Here is a tiny trained network, its code and every weight. The questions are about switching its units off for an input and a class, where a switched-off unit gives its printed mean instead of its output.

import numpy as np


def w(rows, s, z=0):
    codes = np.array(rows[::2]) - 128.0
    scale = np.full(codes.shape[1], s)
    scale[-1] = z or s
    return codes * scale


def f(y):
    return y / 2 * (1 + np.tanh(0.7978845608 * (y + 0.044715 * y**3)))


def log_softmax(a):
    a = a - a.max(-1, keepdims=True)
    return a - np.log(np.exp(a).sum(-1, keepdims=True))


def net(x, mask):
    res = np.array(x, float).reshape(1, 8) / 4 @ E
    y = f(res @ A[0][:, :-1].T + A[0][:, -1])
    res = res + np.where(mask, y, B[0][:, -1]) @ B[0][:, :-1]
    return log_softmax(res[-1] @ U[:, :-1].T + U[:, -1])


A, B = {}, {}
E = w([
[117,147,117,122,148],'x0',
[154,128,160,128,90],'x1',
[193,79,153,115,83],'x2',
[22,41,64,45,56],'x3',
[171,178,44,83,45],'x4',
[139,98,113,111,153],'x5',
[108,223,253,131,134],'x6',
[125,127,171,157,74],'x7',
],0.0051)
A[0] = w([
[36,98,206,95,138,203],'N0',
[138,238,132,52,75,80],'N1',
[86,247,125,81,69,194],'N2',
[85,74,187,113,90,238],'N3',
[151,150,185,121,173,5],'N4',
[255,138,114,164,120,252],'N5',
[70,79,117,142,125,251],'N6',
[99,138,157,156,67,159],'N7',
[188,200,196,176,182,183],'N8',
[91,150,174,28,59,143],'N9',
[70,106,186,34,117,227],'N10',
[199,99,160,180,205,252],'N11',
[160,148,103,120,175,75],'N12',
[162,123,175,197,171,157],'N13',
[170,150,186,119,139,19],'N14',
[174,89,165,156,156,109],'N15',
[182,141,71,119,88,111],'N16',
[86,146,98,143,175,157],'N17',
],0.0097,0.0028)
B[0] = w([
[182,149,101,95,254,193],'N0',
[156,77,174,194,119,173],'N1',
[201,95,132,160,122,199],'N2',
[206,157,49,87,165,188],'N3',
[29,120,122,140,152,148],'N4',
[61,145,212,28,121,225],'N5',
[230,52,99,133,157,183],'N6',
[145,110,53,88,204,152],'N7',
[27,154,185,149,208,255],'N8',
[150,55,71,135,210,180],'N9',
[236,140,46,92,142,192],'N10',
[53,207,198,132,254,224],'N11',
[96,156,149,98,167,131],'N12',
[46,177,171,121,150,192],'N13',
[66,108,148,154,141,148],'N14',
[86,191,181,148,134,152],'N15',
[138,159,105,88,89,156],'N16',
[163,93,124,127,188,145],'N17',
],0.0063)
U = w([
[86,204,239,134,207,249],'0',
[180,254,169,27,236,251],'1',
[192,96,141,123,197,183],'2',
[71,122,49,96,85,4],'3',
[64,205,217,151,229,4],'4',
],0.0067,0.0028)

Each question gives the input, the list of numbers given to net, and the class t.
The units are the neurons (one row each of A and B). Each row of codes is followed by its name. A weight is (code - 128) times the scale printed after its matrix; where a second scale follows, it is the last column's (A, B and U).
mask holds one flag per neuron, in row order. A switched-off neuron (its flag False) gives its mean, the last column of its row in B, instead of its output. The means were averaged over made-up inputs and are rounded, as every weight is.
A unit's drop is (log p(t) with every unit on - log p(t) with that unit switched off) / (log p(t) with every unit on - log p(t) with every unit switched off).
The circuit of an input: a set's keep is (log p(t) with only the set's units on - log p(t) with every unit switched off) / (log p(t) with every unit on - log p(t) with every unit switched off). Starting from the 12 units with the biggest drops (on a tie, the unit counted first), units are removed one at a time, each time the one whose removal leaves the highest keep (on an exact tie, the one counted first), for as long as the keep stays at least 0.8.
circuit, biggest first: the units of the circuit, biggest drop first
unit that matters most: the unit with the biggest drop
k most important neurons: the k neurons with the biggest drops, biggest first
drop of u: that unit's drop, to one decimal
input [2,0,0,3,-6,-5,6,-1], class 1: circuit, biggest first : (N0 N10)
input [-6,-3,6,1,6,4,-2,-1], class 3: circuit, biggest first : (N11 N0 N8 N16)
input [-3,4,-6,1,4,-4,-6,-6], class 3: circuit, biggest first : (N11 N0 N8)
input [8,-3,3,6,0,-8,-2,-7], class 2: 2 most important neurons : (N6 N5)
input [7,8,-7,7,-6,-6,-5,1], class 2: unit that matters most : N6
input [0,4,-1,5,-6,8,-3,3], class 2: circuit, biggest first : (N6 N5 N8)
input [-3,8,2,3,7,-3,-2,-8], class 3: circuit, biggest first : (N11 N0 N8)
input [-6,-2,6,3,5,-5,-3,-1], class 3: 2 most important neurons : (N11 N0)
input [3,0,7,7,-8,2,6,-5], class 1: 2 most important neurons : (N0 N3)
input [2,-1,-6,-6,-2,8,2,-8], class 4: 2 most important neurons : (N8 N11)
input [-1,5,-3,1,3,1,-7,3], class 3: 3 most important neurons : (N11 N0 N8)
input [5,-4,1,2,7,-6,0,6], class 3: 3 most important neurons : (N11 N0 N8)
input [-2,0,8,-6,0,6,-7,-2], class 0: drop of N0 : 0.1
input [5,-5,-2,8,6,-8,7,3], class 2: drop of N9 : 0.1
input [8,-4,2,3,-5,-7,-2,2], class 2: drop of N1 : -0.1
